Valod: [137 186 142 137  92  93 166 167 162 164 115 158  76 114 151 132 138 107]
fesof: [ 64 123 112 123 158 143  95 132 148 110  92  76 110 139 152  91 160 138]
Dide: [152 116 117 138 141 137  97 109 140 135 168 151 175 101 111 108  48 170]
potu: [114  73 107 117 162 156  91 166 162  99 134  88 170 141  95 123 116 146]
ribar: [ 64 124 112 125  98 145 165 179 123 109 139 124 152 160  79 194 159  94]
rul: [137 186 142 137  92  93 166 102  95 111 115 158  76 114  94 123 116 107]
tail: [166 162]
[ 99 134  88 170 141  95 123 116 146]
tail: [ 64 124 112 125  98]
[145 165 179 123 109 139 124 152 160  79 194 159  94]
tail: [109 139 124 152]
[160  79 194 159  94]
tail: [ 95 123 116]
[146]
tail: [ 64 123 112]
[123 158 143  95 132 148 110  92  76 110 139 152  91 160 138]

Vika: [181 116 153 120 119 155 143 121 115 175 118 109 177 130 144 126 127 101
 114 126 166 154 148 162  95 145 110  93 179 115  96 112  90 113 126 107
 187 103 134 123 144 100  81 129 155 121 136 174 128 105 144 115 137  52
 127 101 177]
Zofat: [181 116 153 120 118 155 143 121 115 175 118 108 177 130 144 125 127 101
 114 126 166 154 148 162  95 126 110  93 179 115  96 112  90 113 126 107
 187 103 134 123 144 100  81 129 155 121 136 174 128 105 144 115 137  52
 111 101 177]
Zilim: [181 116 153 120 119 155 143 121 115 175 118 109 177 130 144 126 127 101
 114 126 166 154 148 163  95 145 110  93 179 115  96 112  90 113 126 107
 187 103 134 123 144 100  81 129 135 121 136 174 127 105 144 115 137 128
 127 101 177]
tail: [108 177]
[130 144 125 127 101 114 126 166 154 148 162  95 126 110  93 179 115  96
 112  90 113 126 107 187 103 134 123 144 100  81 129 155 121 136 174 128
 105 144 115 137  52 111 101 177]
tail: [115 137  52 111 101]
[177]
[181 116 153 120 119 155 143 121 115 175 118 109 177 130 144 126 127 101
 114 126 166 154 148 163  95 145 110  93 179 115  96 112  90 113 126 107
 187 103 134 123 144 100  81 129 135 121 136 174 127 105 144 115 137 128
 127 101 177]
Zilim
tail: [115 137 128 127 101]
[177]
[181 116 153 120 119 155 143 121 115 175 118 109 177 130 144 126 127 101
 114 126 166 154 148 162  95 145 110  93 179 115  96 112  90 113 126 107
 187 103 134 123 144 100  81 129 155 121 136 174 128 105 144 115 137  52
 127 101 177]
Vika
tail: [115 175 118 108 177]
[130 144 125 127 101 114 126 166 154 148 162  95 126 110  93 179 115  96
 112  90 113 126 107 187 103 134 123 144 100  81 129 155 121 136 174 128
 105 144 115 137  52 111 101 177]

Namom: [177 177 103 148 105 124 157 175 151 128 122 143 100 107 122 103  95 114
 135 143 137  91 133  77 156 170 140 123 153 111 158 184 140]
boko: [177 177 103 148 105 124 157 175 151 128 122 143 100 107 122 103 125 114
 135 143 137  91 133  77 156 170 140 119 153 111 158 184 140]
dazav: [150 192 103  86 105 116 130 132 149 162 138  80 160 151 166 122 131 170
 142 109 168 127 127 119 141 157  85 110 108 106 166 129  86]
Mef: [151 177  88 109 128 152 145 166 166 104 105 115 113 115 140 110  98 111
 165 141 124  93 142  58 155 166 116 113 117  94 176 152 100]
Dakin: [151 105 166 166 109 115 160 143  97  93 109 166  77 117  94 114 121  87
  87 110  68 138 113 146  93 113 160 152 138 136 149 129 145]
fizi: [102 144  94 108 129 132 172 173 177 104 108  94  96 109 126  92 112 126
 149 130  97  94  95  62 130 142 116 100 135  67 150 153  98]
Kufef: [ 69 105  93 124 150 133 135 130 187 124 126 124 111  98 142 103 124 108
 168 142 108  70 110  57 140 127 116 107 146  94 100 146 113]
soniv: [161 181 140 140 123 112 106 163 124 163 150 146 144 163 113 178 128 152
  62 133 146 155 124 190 148 133 116 133 108 157 163 127 128]
Lada: [177 177 103 148 105 124 157 175 151 128 122 143 100 107 122 103  95 114
 135 143 137  91 133  77 156 170 140 119 113 103 102 115 118]
Kagap: [151 105 166 166 109 115 160 143  97  93 109 166  77 117  94 114 121  87
  87 110  68 138 113 146  93 113 160 152 138 136 149 129 133]
pati: [ 95  72 145 122 163 129 105  85 114 142 141 117 155 141 132 145 165 151
 121 109  93 186 126 178 113 104 129 138 114 143  92  61 113]
gibi: [138 120 170 145  69  68 149 118 105 152 101  87 131 121 125 131  87 142
 131  97 123 187 107 187 123 107 127 126 111 120 105 119 146]
tail: [103 124]
[108 168 142 108  70 110  57 140 127 116 107 146  94 100 146 113]
tail: [ 69 105  93]
[124 150 133 135 130 187 124 126 124 111  98 142 103 124 108 168 142 108
  70 110  57 140 127 116 107 146  94 100 146 113]

tur: [157 151 133 123 116 105  93  52]
sipas: [122 151 133 124 116  96  88  83]
nukos: [157 120 121 132  96 102 126  46]
tail: [157 151 133 123 116]
[105  93  52]
tail: [151 133 124 116]
[96 88 83]
tail: [121 132  96 102 126]
[46]
tail: [121 132]
[ 96 102 126  46]

